Here is a tiny trained network, its code and every weight. The questions are about switching its units off for an input and a class, where a switched-off unit gives its printed mean instead of its output.

import numpy as np


def w(rows, s, z=0):
    codes = np.array(rows[::2]) - 128.0
    scale = np.full(codes.shape[1], s)
    scale[-1] = z or s
    return codes * scale


def f(y):
    return np.maximum(y, 0)


def log_softmax(a):
    a = a - a.max(-1, keepdims=True)
    return a - np.log(np.exp(a).sum(-1, keepdims=True))


def net(x, mask):
    res = np.array(x, float).reshape(1, 8) / 4 @ E
    y = f(res @ A[0][:, :-1].T + A[0][:, -1])
    res = res + np.where(mask, y, B[0][:, -1]) @ B[0][:, :-1]
    return log_softmax(res[-1] @ U[:, :-1].T + U[:, -1])


A, B = {}, {}
E = w([
[128,127,127,128,129],'x0',
[105,164,125,240,187],'x1',
[128,127,127,128,129],'x2',
[127,127,128,127,129],'x3',
[158,128,255,101,197],'x4',
[130,130,128,128,127],'x5',
[35,224,162,97,103],'x6',
[129,127,127,129,128],'x7',
],0.012)
A[0] = w([
[99,143,89,142,97,161],'n1',
[110,151,126,227,172,156],'n2',
[107,139,80,173,116,151],'n3',
[149,95,128,14,76,250],'n4',
[31,227,165,91,104,171],'n5',
[97,127,7,152,57,253],'n6',
[75,167,107,124,92,133],'n7',
[109,157,127,222,180,167],'n8',
[74,183,149,109,113,149],'n9',
[208,50,103,157,151,230],'n10',
[127,126,87,157,124,165],'n11',
[117,128,120,107,88,163],'n12',
[158,131,230,102,183,180],'n13',
[136,106,72,144,96,190],'n14',
],0.011,0.0074)
B[0] = w([
[111,145,103,144,115,174],'n1',
[117,141,123,215,158,206],'n2',
[113,125,99,160,127,177],'n3',
[147,100,127,8,76,241],'n4',
[57,182,153,102,121,241],'n5',
[126,138,29,143,89,253],'n6',
[92,173,111,134,102,176],'n7',
[126,152,141,210,187,210],'n8',
[88,159,141,120,125,190],'n9',
[211,72,121,148,142,229],'n10',
[131,113,94,152,127,167],'n11',
[131,137,111,111,101,163],'n12',
[138,106,202,101,167,238],'n13',
[136,112,85,133,121,187],'n14',
],0.014,0.015)
U = w([
[211,50,58,93,56,212],'0',
[174,84,58,224,163,117],'1',
[221,18,219,56,142,253],'2',
[221,91,227,206,223,190],'3',
[74,187,86,55,40,72],'4',
[43,204,103,202,118,12],'5',
[67,140,255,24,113,67],'6',
[62,195,249,155,222,46],'7',
],0.0061,0.0013)

Each question gives the input, the list of numbers given to net, and the class t.
The units are the neurons (one row each of A and B). Each row of codes is followed by its name. A weight is (code - 128) times the scale printed after its matrix; where a second scale follows, it is the last column's (A, B and U).
mask holds one flag per neuron, in row order. A switched-off neuron (its flag False) gives its mean, the last column of its row in B, instead of its output. The means were averaged over made-up inputs and are rounded, as every weight is.
A unit's drop is (log p(t) with every unit on - log p(t) with that unit switched off) / (log p(t) with every unit on - log p(t) with every unit switched off).
The circuit of an input: a set's keep is (log p(t) with only the set's units on - log p(t) with every unit switched off) / (log p(t) with every unit on - log p(t) with every unit switched off). Starting from the 12 units with the biggest drops (on a tie, the unit counted first), units are removed one at a time, each time the one whose removal leaves the highest keep (on an exact tie, the one counted first), for as long as the keep stays at least 0.8.
units of the circuit, in order: the units of the circuit, biggest drop first
most important unit: the unit with the biggest drop
top k neurons: the k neurons with the biggest drops, biggest first
drop of u: that unit's drop, to one decimal
input [-1,-6,7,8,4,-3,2,-8], class 6: most important unit -> n10
input [2,0,-7,8,-2,-3,-1,7], class 0: units of the circuit, in order -> [n8 n5]
input [0,1,-4,-1,2,2,2,3], class 7: units of the circuit, in order -> [n4 n6]
input [-1,5,5,7,3,-6,-1,1], class 3: units of the circuit, in order -> [n5 n6]
input [-6,-1,4,-6,1,8,-4,1], class 2: units of the circuit, in order -> [n6 n2]
input [7,0,8,3,8,-1,-3,8], class 2: units of the circuit, in order -> [n2 n13]
input [8,-2,2,0,-1,6,0,-8], class 0: top 2 neurons -> [n5 n9]
input [8,8,-5,2,1,8,3,1], class 7: top 2 neurons -> [n6 n8]
input [-3,-2,2,-8,1,8,1,7], class 6: top 2 neurons -> [n6 n10]
input [-3,2,5,-4,2,5,-4,3], class 3: top 2 neurons -> [n6 n4]
input [2,0,4,6,4,-6,-7,-3], class 2: top 2 neurons -> [n8 n2]
input [-7,0,6,4,1,-5,-6,3], class 2: top 3 neurons -> [n6 n8 n2]
input [2,5,-6,8,4,2,-1,-6], class 3: drop of n5 -> 0.2
input [8,0,6,1,6,1,0,-8], class 2: drop of n7 -> 0.1
input [5,4,6,-3,3,-5,-3,3], class 3: drop of n1 -> 0.0
input [-4,6,4,-6,1,-5,2,6], class 7: units of the circuit, in order -> [n6]
